Each row, then roughly how far along a hidden order it lies, from 0 to 9:
(in the rows, 100 means zero)
[ 97 104  95 101 104 104 107  56 104 100  89 110  81  98  98 127  76 105]	2
[116  85 111  66 106  93  87  99  75  87 106  88 101  96 101  88 112 107]	4
[104  90 126 102  93  87 100 106  89  89 117  96  99  96 105  80  98 108]	2
[104 104 113  97 117  99  97  94  92  98  85 120  92  91 102 155  96 106]	6
[ 94 104  37  73 126 109  91  86  84 106  95 112  92  98 100 102 114 107]	7
[101  86 120  90  86  86 100  86  92  98  99  92  91  98 105 127  96 102]	5
[105  99 145 105 106  71  97 102  89  96  91 104  96  78 106 150  89 119]	1
[ 98 100 118  92  97  85  91 100  95  99  84  97 107  94 101 123 103  82]	4
[114  98 143 114  81  65 100 153  89 101 111 117 100  98 105  68  90  81]	1
[103  90 131 114 100 109 103  90  95  91 106  73  94 111 101 106  96 116]	1
[101 101  78  92 110 100  91 115  80 104 103 116 100  98 104 103 111 101]	8
[101  83 146  94  89  82 103  97  93  98  97  74  92  97 106 131  95 120]	3
[105  99 123 121  86  99  96 127  88 109 103 115 107 102 107 117 104  86]	9
[ 89 104 111 111 116  84  95 123  92  98  90 100 107  90 102  93 109 115]	2
[ 97 105 154  84 114  94 102  60 106 101  63 106  99  93  98 158  83  91]	3
[ 89 103  99 100 120 100  96  92  91  93  85 105  98  79 102 137 102 129]	2
[100  98 146 102 101  85  99 107 102 103  85 111 100 101 104 131 102  89]	5
[108 101 152 117  98  78 105 126  96 100  93 122  97  98 103  98  88  89]	2
[ 95  92 123 130  84  92 110 119 108  86 110 104 111 105 105  82  95 117]	4
[ 97 103 136 105  70  94 106  71 114 114  79 114  94  93 105 160  83  91]	8
[ 95 106 100 139  87  92 100 129 103 104 101 133 109 101 104  76  99 102]	9
[105  97 149  92  70  99 100 107 100 105 103  99 105  99 108 120 113  60]	9
[105 100 143 118  90  68  99 149  96  91  99 113 113  80 106 127  94 113]	1
[ 91  89 113 116 104  93 111 112 103  95  94  87  92 105 102 109  86 121]	1
[ 87 101 168 159  82  80 128 129 125 103  75 123 102 107 103 130  69  96]	2
[ 91 101 116 129  82 105 106 108 110 114  95 116 106 106 105 115  99  86]	9
[108  96 104  90  72  87  94 110  87 108 109 118  95  98 101  86 104  70]	8
[ 96  90  91  93  88 101 104  95  90 109  97 105  89  98 105 106 108  84]	6
[ 96  97 135 112  85  83 107  91 105 102  83 103  98  93 108 137  95  98]	5
[ 98  87 134  91  98  87 106  80 100 101  86  74  89  96 103 155  88 120]	3
[ 96  98  81  83  94 109 103  66  94 111  87 110  83  94 104 130 103  78]	7
[ 90  95  87 103  99  96 100 111  92 101  94 105  99  98 104  92 113  88]	5
[105  87 150 115  86  69 100 139  92  95 101  91 103  90 107 121  93 111]	1
[ 93  96  95 109  83  96 105  97  99 110  95 113  93  99 106 109 101  86]	7
[ 88  97  71 104 108  95  99 135  97 103  98 117 104 107 101  69 111  95]	5
[ 91  95  56  88 100 116  94  98  94 109 112 114 103 110 101  70 116  92]	9
[106 100 107  65 124  85  89 102  82  98  95 118  90  90 100 106 104  95]	4
[ 98  97 100 113 114  91 104 104  94 104 109 119  86  98 100  79  90 114]	0
[ 85  96  90 130  81 120 100 134 100 101 122  90 118 111 104  34 129  79]	6
[110  85 141  98  87  90 100 104  90  94  96  87 102 103 102 119  98 106]	5
[ 96  90 142 131  69  78 110 129 101  98 106 101 104 101 110  94  98 101]	5
[ 86 101  82  98  82 129 106  80 110 101  98  95 102 103 100 110 106  84]	8
[ 88 106 120 126  83 106 102 104 117 102  82 100 113 110  98  98  97  78]	5
[103 100 109  81  91 106 103  91  94 111  96 121  90  99 102 110 112  59]	9
[ 92 100 135 117  94  92  97 129 106  99  89 107 112 107 100  92 104  80]	5
[ 91 100 121 130  73  87 109 105 110 107  92 112 100  98 107 119  90  97]	7
[107  88 122 103 107 109 101  89  94  87 106  73  98 111 101 109 100 124]	2
[100  91 135 145  51  74 110 166 105 105 104 119 112 112 106  66  95  87]	7
[102  93  97 114  99 116 109  79 107  84 100  90 102 111  99 105  91 122]	2
[102  98 121 102  82  82  98  90  90 101  98 103  99  87 107 136  99 106]	6
[ 95  98  99  96  88 104 103 111 100 112 103 124  97 106 103  80 120  62]	9
[ 93  98 144 152  70  80 112 132 114 107  98 106 109 103 109 113  94 101]	7
[109  87 117  94 104 104  97  75  88  85 105  77  95 103 100 118  99 120]	2
[106  99 103  80  91 114  98  75  93 105  97  95  95  96 106 120 117  67]	8
[ 95  89 118 122  92 102 112  92 110  90  92  91 101 109 101 104  87 121]	4
[ 97  95 135 113  89  88 100 110  97 100  94  93 103  86 109 129 108 116]	3
[103  85 137  83  92  80 100  92  91  99  97  76  92  93 105 140  96 116]	3
[110  98 158 106  93  67  97 128  92  99  95  97 115 105 106  85  99  96]	0
[ 98  92 108 105  83  84  99 125  90 102 108 106  98  95 107  89 106  91]	6
[101  92 125 111  89  92 106  90 101  90 109 103  97 100 102  99  89 106]	2
[106  92 155 118  88 105 106  70 103  93  96  69  92 107 102 146  83 117]	1
[104  94  58  64 107 109  92  96  87 105  99  99  95  90 100 104 121 108]	5
[ 91 102  85 105  71 125 102  87 118 104  98 104 108 107  96  92  99  84]	7
[ 91  93  76  85 117  86  92 127  76  98 110 113  94  91 105  65 121 107]	3
[ 88  97 100 109 103  99 111 104 109  96  83 103  97  92 102 135  91 129]	2
[102  92  93  86  83 112 104 109  94 112 102 104  93 101 100  99 103  79]	7
[ 96 101  85 116  75  93 106 114 103 110 101 127 103 111  99  77  99  93]	9
[108  97 114 100  71  78  91 123  90 106 107 120 103  96 105  87 103  93]	8
[107  96 128  91  92  89  93 108  89 107 100 108 100 102 105 132 107  86]	7
[100 100  78  75 121  99  92  77  89  87 109 115  90  91  98  83 100 113]	3
[ 99 103 112 107  90  96 100  62 108  94  91 108 102  92 103 133  91 128]	6
[100  86 145 124  81  87 109 111 104  91 104  85 103 104 106 113  90 112]	4
[104  90 105  63 109  87  92  82  78  95  95  84  89  84 104 147 101 122]	3
[ 90 111 124  94  99 113  96  26 108 110  56  74  95  95  98 171  93 100]	3
[104  99 130 116 101  77 104 116  96 104 104 114  94  94 102 101  86 108]	0
[101 102 186 151  69  76 114 107 121 101  83 103 107  94 108 163  81 113]	5
[100  94 120 118  98 116 114  66 113  87  95  83  97 110  99 128  81 118]	2

[ 86 101  84 112 135 103  89 102  66  94 112 102 107  97 106  74 100  96
 104  94 122  89  97  96  78 101 102 108  97 101  70 105]	7
[112  98 107  98  99  91  89 128  80  91  98 114 116 110 107  99 117  90
  97  88 119 100 102 102  88  99  94 101 100  86 106 116]	0
[120  96  93 112 152  88  85 127  63  96 119 113 126 124 121  87  94  91
 107  88 120  79  92  98 104 107  89 112 100  86  84 118]	9
[122  97 114 103 120  86  96 126 102 102 105 113 115 117 111 104  96  97
 102  95 105  89  97 101 111 104  89 104 104  92 107 116]	2
[ 84 100  80 109 121 104  90 118  71  91 113  93 102  96 107  68 103  97
 104 101 121  94  99  99  87 101 103 118  94 101 101 102]	6
[103  99  94 116 142  94  88 102  69  95 115 111 114 105 112  82  94  97
 107  89 121  76  92  95  82 105  97 114  98  96  68 110]	8
[111  97  80 103 126 100  99 115  89 106 113  92 109 116 110 100  86  99
 106 104  94  99  97 100 125 104  98 101 101  97  95  98]	3
[112  97 102 103 132  89 101 116 131 115 110 104 108 121 104  90  77 102
 104 116  93 103 101 105 132 103  88  99 107 108 133 118]	3
[115  96 112 116 153  80  91 111 100 103 120 115 115 119 114  73  83 100
 108 100 115  74  93 101 109 108  86 124 102 100 113 127]	9
[102  99 122 118 148  82  92  88 111 102 117 118 105 106 107  68  83 105
 107 104 116  70  92  99  94 106  87 128 103 110 109 127]	8
[118  96  91 115 153  91  89 101  65  98 121 107 122 121 120  89  88  95
 110  91 113  75  90  96 107 108  93 116  99  91  79 111]	9
[ 89  99  76 107 131 102  88  99  65  94 113 100 111 104 109  73  88  92
 103  97 125  98 101  99  89 101 100 104  97  97  90 108]	6
[109  98  92 114 145  92  86 120  63  93 116 112 120 113 115  83  99  92
 106  88 123  80  93  97  89 105  94 112  98  91  74 114]	8
[114  99  82 104 123 104  98  83  77 104 108  97 110 112 110 111  89  98
 106  93  93  92  93  96 115 104 102  96 100  93  65  92]	3
[111  97 117 114 157  80  91 100 109 103 119 119 113 117 111  69  83 101
 107 104 116  76  94 101 108 107  85 123 104 104 117 130]	9
[105 101 104 102 105  96  92 111  83  95  99 112 109 101 103 103 106  95
  99  88 113  94  99  97  82  99 100  98 100  94  77 104]	1
[133  94 104 105 121  85  92 107  84  99 109 113 124 127 116 106 101  91
 102  91 106  91  97 102 120 105  88 104 103  83 110 116]	2
[117  98 106 100 121  88  93 125  97 101 100 119 119 116 106 105 102  93
  99  93 112 100 100 102  99 100  90  92 104  91  97 118]	1
[ 97 100 104 100  96  95  94 104  95  95  97 111 108 100  99  93 110  95
  97  94 115 101 103 101  83  98  97  99 102  96 105 111]	0
[ 91  97  88 106 121  97  91  85  84  93 116  93 105 106 109  64 104  96
 105 107 118  97 103 103 103 103  97 123  96  98 140 109]	6
[119  98 102 102 114  93  92 128  78  97  94 113 119 113 109 111 102  93
 101  86 107  89  95  98  98 102  96  97 101  88  80 106]	1
[ 95 100 108 116 148  90  92 106  97 101 113 114 105 101 106  70  89 102
 105  99 120  79  95  98  82 104  93 117 101 108  89 120]	8
[127  96  78 101 119 102  94 107  53  94 114  93 120 121 120 118 101  92
 106  85  99  87  92  96 119 106 101 100  96  78  72  90]	3
[107  93  81 102 115  92  84 123  67  89 118  95 121 123 118  72 112  87
 103 102 123 101 105 107 119 104  93 120  95  83 156 117]	5
[ 79  99 107 109 130  87  94 110 136 106 112 107  95 101  97  47  88 103
 101 123 119 104 108 108 101 100  88 119 104 118 167 133]	6
[ 99  96  85 109 120  97  95  90  90  99 116  89 105 112 110  74  96  98
 105 111 108 100 101 104 120 104  97 118  97  99 141 107]	5
[ 95  99  86 111 131  99  86 100  58  89 114 105 112 104 112  76 104  93
 105  90 125  86  96  97  78 102 100 113  95  93  77 107]	7
[111  94  76 101 120  96  91 120  74  97 118  89 116 124 116  84 104  92
 105 107 108 103 102 104 130 104  96 111  97  88 138 108]	4
[129  95  99 101 121  88  94 127  88 102 110 108 120 127 115 108  97  93
 104  94 102  95  96 102 124 105  90 101 103  85 107 113]	2
[ 98  97 113 111 133  82  86 112  97  94 113 117 112 110 108  61 102  96
 102 101 130  86 101 104  90 103  87 126 101 100 136 132]	7
[ 94  99  95 111 133  95  87  99  74  92 112 108 110 103 109  67 102  95
 104  96 127  87  98  99  83 102  96 117  97  98  98 114]	7
[105  98  94 112 140  92  85 119  67  94 115 113 121 111 114  79 100  92
 105  89 126  84  96  98  86 104  94 112  99  92  90 117]	8
[ 96  99  88 111 143  94  88 120  84 100 111 111 115 107 108  71  93  94
 103  98 123  96  99 100  86 101  94 102 102 101  91 120]	7
[121  96  93 114 158  89  86 107  62  95 121 110 122 120 121  88  93  93
 108  87 119  73  90  97 103 108  92 120  98  87  81 114]	9
[108  99 115 103  96  90  92 118  80  86  99 114 109 102 105 100 119  95
  99  85 117  85  98  99  82 101  97 117  96  88 101 109]	0
[112  97  81 115 157  97  91 133  68 103 121 103 118 119 118  87  81  96
 110  94 109  80  90  96 108 107  95 106 100  95  65 106]	9
[ 97 100  97 118 161  95  98 102 107 112 117 107 103 105 105  74  69 106
 109 105 106  81  91  96  99 105  94 106 104 114  74 114]	9
[ 95 101 114 100 104  91  96 106 113  99  95 115 102  97  97  90 103  98
  97 101 113 100 103 102  83  98  94 100 103 104 111 116]	0
[ 88  98 101 109 127  88  89 117 104  97 113 109 108 106 104  58  99  96
 102 109 124  96 104 105  94 101  91 118 101 105 143 128]	6
[135  93  99  95  98  81  80 150  55  84 103 120 140 134 120 108 130  77
  96  80 130 102 105 106 105 101  87  99  99  64 131 125]	0
[124  97 103 102 120  88  95 116  94 104 106 113 119 121 110 108  95  95
 102  94 103  94  97 101 117 104  91  96 104  90  97 114]	2
[ 87 103  95 101 105 105  98 121  98 101  93 105  98  90  94  96 101  99
  98  95 107 106 102  98  75  96 103  85 102 106  71 101]	0
[102  96 100 104 131  88 100 125 137 114 114  97 101 118 103  73  80 104
 104 123  95 104 104 108 135 104  88 108 106 111 162 121]	4
[ 88  98  71 105 121 105  91 116  69  94 114  88 106 103 110  72 102  95
 104 103 114 100 101 100  98 102 103 111  94  98 107  99]	5
[ 88 100  65 109 125 112  87 100  41  88 113  93 110  98 112  81 106  92
 105  86 123  92  96  94  76 101 108 103  92  92  56  93]	7
[ 85  99  97 110 126  96  90 114  83  91 113 101 104  97 106  63 105  98
 104 102 124  87 100 100  85 102  99 128  95 102 118 113]	6
[113  97  93 104 129  95 100 104 111 111 109 100 109 118 107  97  82 100
 104 106  93 100  98 101 127 103  93  95 104 102 108 108]	3
[102  98  86 105 129 101 102  99 104 109 111  90  99 113 106  88  82 103
 106 112  93  99  98 101 124 104  98 103 102 106 108 101]	4
[ 98 101  98  99  98  99  93 113  82  93  97 109 109  99 103  99 111  94
  98  90 116 102 102  99  81  98 100  96  99  94  91 105]	0
[101  97  75 103 123 102  96 125  87 103 115  85 109 114 111  83  91  97
 106 109  99 103 100 102 126 103  99 105  98  98 119 101]	4
[ 98 101 109 101 103  93  94 104 102  99  97 115 106 102  97  92 103  97
  97  98 113 103 103 101  84  98  95  96 103 101 104 115]	0
[112  98  64 112 165 102  90 139  64 107 118 104 124 121 116  91  77  93
 108  92 110  95  93  96 106 104  96  83 103  95  49 103]	9
[ 84  99  89 108 119 103  96  96  95  97 113  88  95  95 103  63  96 103
 105 112 109  92 101 101 101 102 101 122  95 108 126 104]	5
[ 89  99  82 105 130 101 102  91 124 113 112  88  96 107 100  72  78 104
 105 123  95 109 103 103 123 102  97 104 103 115 128 107]	4
